Here is a tiny trained network, its code and every weight. The questions are about switching its units off for an input and a class, where a switched-off unit gives its printed mean instead of its output.

import numpy as np


def w(rows, s, z=0):
    codes = np.array(rows[::2]) - 128.0
    scale = np.full(codes.shape[1], s)
    scale[-1] = z or s
    return codes * scale


def norm(h):
    return h / np.sqrt((h * h).mean(-1, keepdims=True) + 1e-5)


def f(y):
    return np.maximum(y, 0)


def log_softmax(a):
    a = a - a.max(-1, keepdims=True)
    return a - np.log(np.exp(a).sum(-1, keepdims=True))


def net(x, mask):
    res = np.array(x, float).reshape(1, 8) / 4 @ E
    u = 0
    for l in range(4):
        y = f(norm(res) @ A[l][:, :-1].T + A[l][:, -1])
        res = res + np.where(mask[u : u + 3], y, B[l][:, -1]) @ B[l][:, :-1]
        u += 3
    return log_softmax(norm(res)[-1] @ U[:, :-1].T + U[:, -1])


A, B = {}, {}
E = w([
[82,166,144,140,197,71,120,245,171,145,174],'x0',
[124,127,132,126,127,129,127,130,127,125,131],'x1',
[162,103,237,106,95,114,230,149,159,34,142],'x2',
[78,134,121,140,84,200,158,130,255,163,78],'x3',
[155,173,127,235,187,226,60,130,130,99,158],'x4',
[107,199,45,72,124,172,189,142,96,91,167],'x5',
[124,128,130,133,128,130,130,130,126,130,124],'x6',
[82,135,127,99,85,114,34,155,122,30,54],'x7',
],0.0056)
A[0] = w([
[98,99,134,212,108,151,136,112,149,44,198,225],'0.n1',
[160,28,90,129,72,190,131,39,100,106,109,3],'0.n2',
[106,106,125,113,175,95,128,254,172,154,160,77],'0.n3',
],0.0063,0.0048)
B[0] = w([
[200,137,149,69,185,156,145,186,117,146,69,253],'0.n1',
[73,254,198,217,132,83,150,89,117,93,147,181],'0.n2',
[102,205,150,178,111,133,163,5,92,85,101,217],'0.n3',
],0.0078,0.0047)
A[1] = w([
[148,21,225,233,143,68,61,100,173,155,104,41],'1.n1',
[153,107,163,146,164,156,190,91,141,226,255,2],'1.n2',
[195,111,113,130,141,46,92,169,23,93,202,1],'1.n3',
],0.0068,0.0044)
B[1] = w([
[111,203,27,53,99,195,203,165,61,84,233,252],'1.n1',
[158,74,33,213,82,61,109,168,139,2,14,231],'1.n2',
[45,24,174,169,153,220,152,68,190,106,178,208],'1.n3',
],0.0075,0.0038)
A[2] = w([
[62,137,150,95,89,139,22,175,129,21,95,3],'2.n1',
[55,169,151,168,198,56,123,232,178,122,178,33],'2.n2',
[93,159,119,140,78,185,153,165,253,161,84,52],'2.n3',
],0.0072,0.0041)
B[2] = w([
[187,79,50,223,134,96,225,130,142,140,134,244],'2.n1',
[197,161,159,145,12,164,135,2,70,141,90,197],'2.n2',
[121,28,162,139,186,124,105,81,33,67,217,254],'2.n3',
],0.0085,0.0038)
A[3] = w([
[63,78,130,53,59,2,179,91,143,159,135,34],'3.n1',
[171,137,119,123,139,175,168,132,121,80,158,222],'3.n2',
[84,139,16,161,143,119,10,76,116,215,152,3],'3.n3',
],0.0073,0.0037)
B[3] = w([
[182,179,121,190,207,214,19,176,139,171,116,187],'3.n1',
[59,125,92,82,86,66,59,139,163,218,120,255],'3.n2',
[150,118,254,50,114,69,209,188,205,103,119,182],'3.n3',
],0.008,0.0089)
U = w([
[122,220,171,173,85,110,135,2,100,125,93,153],'0',
[155,69,42,200,119,74,166,164,152,108,75,155],'1',
[59,33,166,124,175,154,100,75,112,107,195,166],'2',
[154,126,224,51,124,96,174,189,174,136,101,210],'3',
[181,170,129,146,185,200,30,178,128,182,100,3],'4',
[73,175,47,60,78,140,136,168,108,140,194,53],'5',
],0.013,0.0022)

Each question gives the input, the list of numbers given to net, and the class t.
The units are the neurons (one row each of A and B). Each row of codes is followed by its name. A weight is (code - 128) times the scale printed after its matrix; where a second scale follows, it is the last column's (A, B and U).
mask holds one flag per neuron, layer by layer. A switched-off neuron (its flag False) gives its mean, the last column of its row in B, instead of its output. The means were averaged over made-up inputs and are rounded, as every weight is.
A unit's drop is (log p(t) with every unit on - log p(t) with that unit switched off) / (log p(t) with every unit on - log p(t) with every unit switched off).
unit that matters most: the unit with the biggest drop
top k neurons: the k neurons with the biggest drops, biggest first
k most important neurons of layer l: the k neurons of layer l with the biggest drops, biggest first
input [-2,3,2,7,-5,-1,4,1], class 2: top neuron : (2.n3)
input [6,-7,-7,3,3,-3,8,-8], class 1: top 2 neurons : (1.n2, 0.n2)
input [6,-4,4,-4,4,-3,-6,-6], class 0: top 3 neurons : (0.n3, 2.n2, 2.n1)
input [8,6,-6,0,5,-4,0,-7], class 0: top 2 neurons : (2.n2, 0.n3)
input [-7,-4,3,8,4,-6,1,6], class 2: 2 most important neurons of layer 2 : (2.n3, 2.n2)
input [-6,2,2,-1,8,8,5,-3], class 4: top 2 neurons : (0.n1, 1.n1)
input [5,-2,-2,-7,7,8,5,-8], class 1: top 3 neurons : (1.n2, 3.n1, 1.n1)
input [6,-3,-5,8,4,-2,-5,2], class 2: top 2 neurons : (2.n3, 0.n2)
input [-3,6,1,-6,-4,0,1,5], class 2: top 2 neurons : (1.n3, 1.n2)
input [-4,7,-7,-6,2,-4,-1,-4], class 3: top 3 neurons : (3.n3, 2.n3, 2.n1)
input [3,5,6,-4,-8,6,-4,1], class 4: 2 most important neurons of layer 3 : (3.n1, 3.n3)
input [4,-1,-7,2,7,1,-5,-6], class 3: top 3 neurons : (3.n3, 2.n1, 3.n1)
input [-5,2,7,-8,2,4,-4,-5], class 2: 2 most important neurons of layer 1 : (1.n3, 1.n1)
input [-5,7,1,-2,8,5,-7,-2], class 4: top 2 neurons : (0.n1, 1.n1)
input [0,-2,4,-4,7,0,3,7], class 1: 2 most important neurons of layer 3 : (3.n1, 3.n3)
input [3,-6,1,0,5,0,6,6], class 1: unit that matters most : 2.n1
input [0,1,-3,7,3,-7,4,-6], class 2: 2 most important neurons of layer 2 : (2.n3, 2.n1)
input [-6,7,7,0,6,-3,-5,-4], class 3: 2 most important neurons of layer 0 : (0.n1, 0.n3)
input [-4,5,2,4,-5,2,7,-4], class 4: 2 most important neurons of layer 2 : (2.n1, 2.n2)
input [8,-5,3,5,7,1,5,4], class 0: unit that matters most : 2.n2
input [3,4,4,7,-8,-2,0,-4], class 4: 2 most important neurons of layer 3 : (3.n1, 3.n3)
input [0,-1,-5,-4,1,-6,-6,7], class 1: 2 most important neurons of layer 2 : (2.n1, 2.n3)
